Below is a small trained network, with its code and all its weights. Each question gives an input and a class and asks what happens when units are switched off, that is, made to give their printed mean instead of their output.

import numpy as np


def w(rows, s, z=0):
    codes = np.array(rows[::2]) - 128.0
    scale = np.full(codes.shape[1], s)
    scale[-1] = z or s
    return codes * scale


def norm(h):
    return h / np.sqrt((h * h).mean(-1, keepdims=True) + 1e-5)


def f(y):
    return y / 2 * (1 + np.tanh(0.7978845608 * (y + 0.044715 * y**3)))


def log_softmax(a):
    a = a - a.max(-1, keepdims=True)
    return a - np.log(np.exp(a).sum(-1, keepdims=True))


def net(x, mask):
    res = np.array(x, float).reshape(1, 5) / 4 @ E
    u = 0
    for l in range(2):
        y = f(norm(res) @ A[l][:, :-1].T + A[l][:, -1])
        res = res + np.where(mask[u : u + 4], y, B[l][:, -1]) @ B[l][:, :-1]
        u += 4
    return log_softmax(norm(res)[-1] @ U[:, :-1].T + U[:, -1])


A, B = {}, {}
E = w([
[126,135,125,124,130,134,126,131,131,124],'x0',
[75,147,182,174,55,98,110,204,14,33],'x1',
[134,198,207,1,88,180,37,95,121,239],'x2',
[134,124,122,129,121,132,134,133,124,135],'x3',
[94,111,7,173,50,6,121,152,217,159],'x4',
],0.0081)
A[0] = w([
[133,8,158,159,254,199,183,146,140,112,12],'0.n1',
[164,67,135,64,222,186,207,127,132,131,2],'0.n2',
[147,119,113,78,124,180,124,62,204,161,49],'0.n3',
[135,50,173,179,201,215,183,155,92,64,46],'0.n4',
],0.0079,0.0073)
B[0] = w([
[158,162,130,127,105,76,100,64,229,252,224],'0.n1',
[131,134,91,158,210,99,111,47,147,173,195],'0.n2',
[172,162,84,196,122,33,174,113,131,156,222],'0.n3',
[84,127,146,36,81,108,47,170,108,245,254],'0.n4',
],0.013,0.0042)
A[1] = w([
[140,128,194,108,164,250,130,88,65,84,100],'1.n1',
[216,171,171,88,254,196,187,45,50,182,76],'1.n2',
[120,15,46,87,176,132,195,107,205,126,2],'1.n3',
[216,89,120,138,198,107,204,64,169,125,45],'1.n4',
],0.0088,0.0074)
B[1] = w([
[168,120,152,92,49,198,148,68,239,86,208],'1.n1',
[135,133,54,192,177,74,234,166,71,2,253],'1.n2',
[103,82,212,125,183,243,40,101,104,79,176],'1.n3',
[71,104,163,85,82,220,74,177,117,97,208],'1.n4',
],0.012,0.0051)
U = w([
[196,176,73,109,204,67,129,38,210,250,198],'0',
[157,197,47,228,168,30,239,157,42,7,248],'1',
[23,138,220,50,7,65,34,230,22,193,114],'2',
[173,222,220,37,25,229,186,110,105,34,10],'3',
[73,31,70,235,196,215,49,118,195,70,2],'4',
],0.015,0.0086)

Each question gives the input, the list of numbers given to net, and the class t.
The units are the neurons (one row each of A and B). Each row of codes is followed by its name. A weight is (code - 128) times the scale printed after its matrix; where a second scale follows, it is the last column's (A, B and U).
mask holds one flag per neuron, layer by layer. A switched-off neuron (its flag False) gives its mean, the last column of its row in B, instead of its output. The means were averaged over made-up inputs and are rounded, as every weight is.
A unit's drop is (log p(t) with every unit on - log p(t) with that unit switched off) / (log p(t) with every unit on - log p(t) with every unit switched off).
The circuit of an input: a set's keep is (log p(t) with only the set's units on - log p(t) with every unit switched off) / (log p(t) with every unit on - log p(t) with every unit switched off). Starting from all 8 units, units are removed one at a time, each time the one whose removal leaves the highest keep (on an exact tie, the one counted first), for as long as the keep stays at least 0.8.
circuit, biggest first: the units of the circuit, biggest drop first
most important unit: the unit with the biggest drop
top k neurons: the k neurons with the biggest drops, biggest first
k most important neurons of layer l: the k neurons of layer l with the biggest drops, biggest first
drop when u is switched off: that unit's drop, to one decimal
input [-6,-6,-8,-8,1], class 4: circuit, biggest first -> [1.n3]
input [7,1,0,7,2], class 1: top 4 neurons -> [0.n4, 1.n4, 0.n1, 1.n3]
input [2,2,3,1,0], class 3: 2 most important neurons of layer 0 -> [0.n3, 0.n4]
input [3,-6,-1,7,8], class 4: circuit, biggest first -> [1.n3, 0.n1]
input [-4,1,-2,-5,-8], class 2: top 2 neurons -> [0.n4, 0.n3]
input [3,0,-2,6,2], class 4: top 3 neurons -> [0.n4, 1.n3, 1.n2]
input [0,-1,-3,-5,7], class 4: circuit, biggest first -> [1.n3, 0.n3]
input [8,5,5,4,0], class 3: top 2 neurons -> [0.n4, 0.n3]
input [7,0,1,5,-6], class 1: top 2 neurons -> [1.n2, 0.n2]
input [6,-3,-1,7,1], class 4: top 2 neurons -> [0.n4, 1.n4]
input [2,1,4,0,-1], class 3: 2 most important neurons of layer 0 -> [0.n2, 0.n3]
input [8,8,5,3,-1], class 3: top 2 neurons -> [0.n4, 1.n1]
input [0,-1,7,-3,-8], class 1: top 2 neurons -> [1.n2, 0.n4]
input [0,-2,-6,-1,0], class 0: most important unit -> 0.n1
input [-6,0,-2,-3,1], class 4: top 2 neurons -> [0.n4, 1.n2]
input [-4,7,-6,2,0], class 2: 2 most important neurons of layer 0 -> [0.n4, 0.n3]
input [5,5,-8,3,-1], class 2: top 2 neurons -> [0.n4, 1.n2]
input [-7,-2,6,-5,-4], class 1: drop when 1.n2 is switched off -> 0.8
input [8,-5,4,-7,-5], class 1: drop when 1.n2 is switched off -> 0.6
input [4,-5,-8,-2,-5], class 0: drop when 0.n2 is switched off -> 0.0
input [-5,8,5,-8,-5], class 3: top neuron -> [1.n1]
input [8,-1,-7,8,-7], class 0: drop when 0.n1 is switched off -> 0.3
